-2.8; 12.4; -11.6; -19.7; 2.2
-12.6; 2.4; 7.7; -6.7; 4.0
-5.3; 1.4; -4.7; -1.7; -1.7
15.2; 75.2; -19.8; -81.1; 1.3
7.6; 41.8; -18.0; -45.0; -4.0
->
15.2; 75.2; -19.8; -81.1; 1.3
7.6; 41.8; -18.0; -45.0; -4.0
-2.8; 12.4; -11.6; -19.7; 2.2
-5.3; 1.4; -4.7; -1.7; -1.7
-12.6; 2.4; 7.7; -6.7; 4.0

-46.4; -7.4; 18.2; 18.0; 56.4
69.3; -7.1; -12.0; 31.6; 6.9
-45.7; -11.0; 24.5; 21.4; 30.2
21.0; 22.6; 53.0; 25.4; -8.5
76.4; 30.0; -0.6; 42.1; -26.1
87.9; 19.3; -3.4; 30.9; -19.5
-7.1; 36.3; 44.4; 30.2; 12.5
27.0; -1.1; 27.2; 50.0; 35.7
16.7; 28.0; 17.3; 2.8; -19.2
56.0; -12.9; -30.7; 18.8; 49.9
-20.4; -3.1; 45.4; 5.3; 46.5
70.6; 30.0; 8.4; 34.1; -16.8
->
87.9; 19.3; -3.4; 30.9; -19.5
76.4; 30.0; -0.6; 42.1; -26.1
70.6; 30.0; 8.4; 34.1; -16.8
69.3; -7.1; -12.0; 31.6; 6.9
56.0; -12.9; -30.7; 18.8; 49.9
27.0; -1.1; 27.2; 50.0; 35.7
21.0; 22.6; 53.0; 25.4; -8.5
16.7; 28.0; 17.3; 2.8; -19.2
-7.1; 36.3; 44.4; 30.2; 12.5
-20.4; -3.1; 45.4; 5.3; 46.5
-45.7; -11.0; 24.5; 21.4; 30.2
-46.4; -7.4; 18.2; 18.0; 56.4

55.6; -16.9; -52.5; -15.9; -17.8
13.2; 17.5; 10.4; 12.8; 14.1
-70.5; -14.3; 15.0; -14.0; -14.3
15.3; 1.6; 13.1; 6.1; 5.0
42.1; 14.7; 33.1; 23.0; 22.9
23.0; 24.1; 18.1; 20.9; 22.0
28.2; 34.2; 23.3; 26.8; 29.7
->
55.6; -16.9; -52.5; -15.9; -17.8
42.1; 14.7; 33.1; 23.0; 22.9
28.2; 34.2; 23.3; 26.8; 29.7
23.0; 24.1; 18.1; 20.9; 22.0
15.3; 1.6; 13.1; 6.1; 5.0
13.2; 17.5; 10.4; 12.8; 14.1
-70.5; -14.3; 15.0; -14.0; -14.3

23.4; -22.9; -7.6; -22.1; 58.7; 34.5
-26.7; -44.7; -41.5; 25.0; 27.3; 21.3
-63.6; -8.9; -7.1; 36.7; 10.3; -25.8
7.1; -37.9; -29.3; -0.3; 49.0; 39.2
-37.5; 33.5; 32.1; 20.7; 44.4; -16.3
-6.8; 17.5; 24.4; 0.0; 71.9; 13.0
24.4; -20.2; -3.5; -24.8; 59.6; 32.4
19.2; -28.3; -15.0; -15.1; 56.4; 37.6
->
24.4; -20.2; -3.5; -24.8; 59.6; 32.4
23.4; -22.9; -7.6; -22.1; 58.7; 34.5
19.2; -28.3; -15.0; -15.1; 56.4; 37.6
7.1; -37.9; -29.3; -0.3; 49.0; 39.2
-6.8; 17.5; 24.4; 0.0; 71.9; 13.0
-26.7; -44.7; -41.5; 25.0; 27.3; 21.3
-37.5; 33.5; 32.1; 20.7; 44.4; -16.3
-63.6; -8.9; -7.1; 36.7; 10.3; -25.8

-44.7; -85.1; -48.6; -55.0; 29.3; -43.9; 23.1; -44.3; 26.1
-57.8; -68.8; -43.0; -49.1; 19.0; -63.0; -11.2; -43.1; 7.6
63.1; 74.3; 42.6; 54.7; -2.0; 66.7; -6.0; 42.7; 1.6
->
63.1; 74.3; 42.6; 54.7; -2.0; 66.7; -6.0; 42.7; 1.6
-44.7; -85.1; -48.6; -55.0; 29.3; -43.9; 23.1; -44.3; 26.1
-57.8; -68.8; -43.0; -49.1; 19.0; -63.0; -11.2; -43.1; 7.6

10.2; -34.1
24.3; -76.1
-5.7; 4.9
-23.9; 2.8
77.3; -34.1
76.5; -35.1
71.6; -34.9
79.3; -33.6
-12.6; 16.8
-12.9; 14.4
->
79.3; -33.6
77.3; -34.1
76.5; -35.1
71.6; -34.9
24.3; -76.1
10.2; -34.1
-5.7; 4.9
-12.6; 16.8
-12.9; 14.4
-23.9; 2.8

32.7; 47.9; -11.3; -24.6; -6.8; -7.5; -7.6; -7.2; -18.0; -9.9; -11.9; -14.9; -7.3; 71.7; 13.5
38.7; 56.6; -3.3; -6.4; 16.4; 16.5; 15.5; 16.2; -18.2; -3.3; -17.9; 4.4; 16.6; 76.3; -14.1
->
38.7; 56.6; -3.3; -6.4; 16.4; 16.5; 15.5; 16.2; -18.2; -3.3; -17.9; 4.4; 16.6; 76.3; -14.1
32.7; 47.9; -11.3; -24.6; -6.8; -7.5; -7.6; -7.2; -18.0; -9.9; -11.9; -14.9; -7.3; 71.7; 13.5

-66.1; 7.5; -2.8; -7.4; -6.0; -20.3; -55.7; 37.1; 62.8; 10.1; -17.2; 17.2; -41.8; 23.0; -0.5; 49.3
-45.2; 11.3; 9.2; 11.2; 16.0; 17.4; -34.9; 18.3; -1.6; 2.4; 2.7; 5.3; -13.8; 32.8; 8.2; 20.8
->
-45.2; 11.3; 9.2; 11.2; 16.0; 17.4; -34.9; 18.3; -1.6; 2.4; 2.7; 5.3; -13.8; 32.8; 8.2; 20.8
-66.1; 7.5; -2.8; -7.4; -6.0; -20.3; -55.7; 37.1; 62.8; 10.1; -17.2; 17.2; -41.8; 23.0; -0.5; 49.3
